Below are the code and all the weights of a small trained network. Each question names an input and a class and asks about switching units off, where a switched-off unit gives its printed mean instead of its output.

import numpy as np


def w(rows, s, z=0):
    codes = np.array(rows[::2]) - 128.0
    scale = np.full(codes.shape[1], s)
    scale[-1] = z or s
    return codes * scale


def f(y):
    return y / 2 * (1 + np.tanh(0.7978845608 * (y + 0.044715 * y**3)))


def log_softmax(a):
    a = a - a.max(-1, keepdims=True)
    return a - np.log(np.exp(a).sum(-1, keepdims=True))


def net(x, mask):
    res = np.array(x, float).reshape(1, 7) / 4 @ E
    y = f(res @ A[0][:, :-1].T + A[0][:, -1])
    res = res + np.where(mask, y, B[0][:, -1]) @ B[0][:, :-1]
    return log_softmax(res[-1] @ U[:, :-1].T + U[:, -1])


A, B = {}, {}
E = w([
[114,77,187,187,232,16,163],'x0',
[131,132,127,131,129,128,135],'x1',
[131,131,128,132,127,126,128],'x2',
[133,129,129,129,130,128,131],'x3',
[84,204,64,26,130,18,165],'x4',
[178,123,61,98,251,134,15],'x5',
[155,75,3,186,65,62,117],'x6',
],0.0062)
A[0] = w([
[144,60,169,185,125,192,90,105],'N0',
[192,59,176,177,117,179,96,88],'N1',
[204,131,87,75,200,145,64,119],'N2',
[113,163,178,165,15,143,225,98],'N3',
[116,106,153,167,130,167,83,246],'N4',
[144,189,72,73,24,254,72,107],'N5',
[163,147,97,119,202,134,48,92],'N6',
[210,162,97,119,200,128,54,99],'N7',
[185,105,185,212,109,168,73,109],'N8',
[120,187,94,54,131,60,155,90],'N9',
[149,54,33,175,63,77,118,166],'N10',
[101,165,115,67,152,44,148,97],'N11',
[113,89,72,89,208,165,30,123],'N12',
[155,72,162,190,134,194,99,93],'N13',
[77,195,99,32,147,65,139,113],'N14',
[89,170,219,66,184,183,141,98],'N15',
[182,58,26,197,60,62,118,93],'N16',
[92,57,171,196,203,80,140,104],'N17',
],0.0061,0.012)
B[0] = w([
[130,170,78,138,86,151,110,146],'N0',
[111,183,67,174,49,162,78,140],'N1',
[99,63,125,124,105,120,168,152],'N2',
[77,39,134,138,62,107,185,162],'N3',
[166,161,94,54,137,146,200,245],'N4',
[214,102,207,234,199,2,70,179],'N5',
[53,66,131,178,68,106,158,137],'N6',
[47,65,145,157,32,115,194,142],'N7',
[114,177,82,134,90,132,128,148],'N8',
[102,187,54,201,58,167,74,141],'N9',
[109,124,166,59,187,176,98,194],'N10',
[163,170,80,203,68,156,76,141],'N11',
[95,90,127,125,95,102,194,157],'N12',
[132,176,85,152,62,144,81,141],'N13',
[143,174,88,148,95,168,123,158],'N14',
[39,111,182,122,177,176,27,150],'N15',
[52,142,195,98,177,172,43,160],'N16',
[189,165,130,197,122,64,77,148],'N17',
],0.0092,0.011)
U = w([
[127,192,51,192,50,186,97,33],'0',
[60,13,144,161,57,111,200,46],'1',
[203,110,183,249,170,25,79,118],'2',
[155,127,124,93,140,153,160,254],'3',
[50,121,187,86,171,206,63,34],'4',
[172,133,114,90,129,138,165,219],'5',
[166,125,115,94,135,147,168,197],'6',
],0.011,0.0079)

Each question gives the input, the list of numbers given to net, and the class t.
The units are the neurons (one row each of A and B). Each row of codes is followed by its name. A weight is (code - 128) times the scale printed after its matrix; where a second scale follows, it is the last column's (A, B and U).
mask holds one flag per neuron, in row order. A switched-off neuron (its flag False) gives its mean, the last column of its row in B, instead of its output. The means were averaged over made-up inputs and are rounded, as every weight is.
A unit's drop is (log p(t) with every unit on - log p(t) with that unit switched off) / (log p(t) with every unit on - log p(t) with every unit switched off).
The circuit of an input: a set's keep is (log p(t) with only the set's units on - log p(t) with every unit switched off) / (log p(t) with every unit on - log p(t) with every unit switched off). Starting from the 12 units with the biggest drops (on a tie, the unit counted first), units are removed one at a time, each time the one whose removal leaves the highest keep (on an exact tie, the one counted first), for as long as the keep stays at least 0.8.
circuit, biggest first: the units of the circuit, biggest drop first
most important unit: the unit with the biggest drop
k most important neurons: the k neurons with the biggest drops, biggest first
drop of u: that unit's drop, to one decimal
input [-8,7,-6,-8,-1,5,-5], class 2: circuit, biggest first => [N5]
input [-4,3,7,7,8,8,4], class 0: 2 most important neurons => [N9, N14]
input [2,-1,-8,-6,7,8,1], class 1: circuit, biggest first => [N7, N6]
input [-4,1,-4,2,6,5,-1], class 0: circuit, biggest first => [N9, N14]
input [0,-2,3,1,6,-2,3], class 0: circuit, biggest first => [N9, N11]
input [3,2,0,5,4,0,8], class 4: 2 most important neurons => [N16, N10]
input [0,2,-5,2,-7,3,7], class 0: 2 most important neurons => [N1, N13]
input [-5,0,-3,-1,3,1,1], class 2: 2 most important neurons => [N5, N4]
input [0,-4,4,4,6,6,4], class 0: 3 most important neurons => [N9, N11, N14]
input [8,-3,-2,-7,3,-7,0], class 2: 2 most important neurons => [N17, N4]
input [-6,-1,-6,1,-5,-4,-6], class 2: 2 most important neurons => [N5, N10]
input [-2,-2,-3,6,2,0,7], class 4: 2 most important neurons => [N16, N10]
input [-7,-7,5,6,0,1,0], class 2: drop of N5 => 1.0
input [0,3,-1,5,-2,7,2], class 1: most important unit => N7
input [3,-6,-4,5,-4,-4,6], class 4: drop of N10 => 0.3
input [8,6,2,0,-8,7,-5], class 0: drop of N5 => 0.2
input [-7,-7,1,-7,-3,-6,7], class 2: drop of N5 => 1.3
